Questions about the array below. Rows and columns are numbered from 1.
1) The entry at row 1, column 2?
2) The entry at row 2, column 1?
3) The entry in the top-left corner?
4) The entry just right of 150?
5) The entry at row 1, column 3?
6) The entry at row 3, column 3?
7) The bottom-right entry?
8) The entry in the top-right corner?
[[115 123 138 146 116 133 121 133]
 [116 128 142 152 120 129 126 126]
 [117 128 142 152 120 129 126 126]
 [116 123 136 144 115 134 119 135]
 [116 128 141 149 124 128 127 125]
 [117 128 142 152 121 128 127 126]
 [117 129 141 150 124 128 128 125]
 [116 123 136 145 115 134 120 135]
 [116 123 139 147 115 133 121 133]]
1) 123
2) 116
3) 115
4) 124
5) 138
6) 142
7) 133
8) 133
